[[ 19 -13  26  21  13  -2 -26   2   2 -16   4   7  24   1  -1 -27]
 [  9   8 -44  16  -8 -37  37   0 -37  -5   7 -11 -35  33  11  -2]
 [-14  23 -13  30 -17 -38  11 -20  10   1  -9 -10 -22  39   0  17]
 [  3  34 -13  17 -14 -33  19 -14  -5   1   4 -15 -16  15   9   7]
 [ 10  25   3  22  -4 -34  24  -6  -2 -15   8 -20 -23  34   6   5]
 [ 15  -5  19  10  11   0 -19  -4   2 -11   7  -5   9  12   3 -40]]
|
[[ 19 -13  26  21  13  -2 -26   2   2 -16   4   7  24   1  -1 -27]
 [-14  23 -13  30 -17 -38  11 -20  10   1  -9 -10 -22  39   0  17]
 [ 10  25   3  22  -4 -34  24  -6  -2 -15   8 -20 -23  34   6   5]]

[[ 10 -11   1 -13  10  34 -26 -13  10 -10 -46]
 [ 14 -20  -6  21   1 -10  16  23  -7   8  -4]
 [ -4 -33  32  19 -13  -6   7  17   8  -2  -9]]
|
[[ 10 -11   1 -13  10  34 -26 -13  10 -10 -46]
 [ -4 -33  32  19 -13  -6   7  17   8  -2  -9]]

[[-10 -14  -2   5  -7 -18 -36  -3  -9  -9   4]
 [ 35 -13   1  -5  -5  17  -5 -24 -45  22  32]
 [ 19 -43  23  -3 -31 -37 -41  -8 -22   0   7]]
|
[[-10 -14  -2   5  -7 -18 -36  -3  -9  -9   4]
 [ 19 -43  23  -3 -31 -37 -41  -8 -22   0   7]]

[[ 23   8  21  -7   3   0  10 -16 -14  -6  20  25 -47]
 [ 18  15  19 -10  10   8 -14 -10  -9  -8  19  10 -40]
 [ 20   9  20  -7  14   7  -5 -15 -14  -7  19  18 -40]
 [ 20  11  20  -9  10   5  -6 -12 -13  -2  18  18 -39]]
|
[[ 23   8  21  -7   3   0  10 -16 -14  -6  20  25 -47]
 [ 20   9  20  -7  14   7  -5 -15 -14  -7  19  18 -40]]

[[-12   1   9  -6]
 [  0   0   0  -6]
 [  0   0  -1  -6]
 [ 17   5   2  -6]
 [ 19  -1  -8  -6]
 [ 15  42  15  -6]
 [ 19  -1  -9  -6]]
|
[[-12   1   9  -6]
 [  0   0  -1  -6]
 [ 19  -1  -8  -6]
 [ 19  -1  -9  -6]]

[[-37 -18 -10   9  -9  22 -25   1 -11]
 [ -9 -22  16   0 -22  31   1   6  13]
 [ -5  11 -37  11  17 -43 -38   4 -22]
 [  4  -9 -19   5  12   0  40  -8   8]
 [-21 -16  20   4 -30  31   0  -5  10]
 [ 25  20 -21   8  14 -44 -20   0 -13]
 [  0  -4   3  -4  -8 -15 -35  13  -3]
 [  4  22 -21  -4  24 -39 -11  -4 -12]
 [-10   7 -43   5  32 -35 -22   1 -20]]
|
[[-37 -18 -10   9  -9  22 -25   1 -11]
 [ -5  11 -37  11  17 -43 -38   4 -22]
 [-21 -16  20   4 -30  31   0  -5  10]
 [  0  -4   3  -4  -8 -15 -35  13  -3]
 [-10   7 -43   5  32 -35 -22   1 -20]]

[[-11   6  26  18   1 -13   4   8   9 -11   2   8]
 [-14   6  19  13  -2  -9   9  16  18  -8  -2   2]
 [-20   9   1   2  -7   2  21  36  39  -1 -14 -13]
 [  2 -22   5   9  46 -18 -11  -4  15 -13  19 -23]
 [ -6  43   9  15   1   7  -2   8  10   4  -2  10]
 [ 14  -2 -22  -5  14 -18   5   8  -9  10   9  -5]
 [ 16  40   1  11   8  -9 -21 -18  17  15  16 -13]]
|
[[-11   6  26  18   1 -13   4   8   9 -11   2   8]
 [-20   9   1   2  -7   2  21  36  39  -1 -14 -13]
 [ -6  43   9  15   1   7  -2   8  10   4  -2  10]
 [ 16  40   1  11   8  -9 -21 -18  17  15  16 -13]]

[[ 45   7 -32  -4 -20  17 -33]
 [-41  32 -10  28  -1  27 -23]
 [ 25  35 -13 -47 -44  26 -20]
 [-19  43  37 -28  41 -36 -25]
 [ 11  25  15  30 -25 -28 -28]
 [  9 -27 -47  -8  21  13  33]
 [ 37  21 -51   9   3 -59  -3]
 [ 22 -44  34  36 -36   5 -30]
 [  7  12  24 -54 -47 -12  42]]
|
[[ 45   7 -32  -4 -20  17 -33]
 [ 25  35 -13 -47 -44  26 -20]
 [ 11  25  15  30 -25 -28 -28]
 [ 37  21 -51   9   3 -59  -3]
 [  7  12  24 -54 -47 -12  42]]
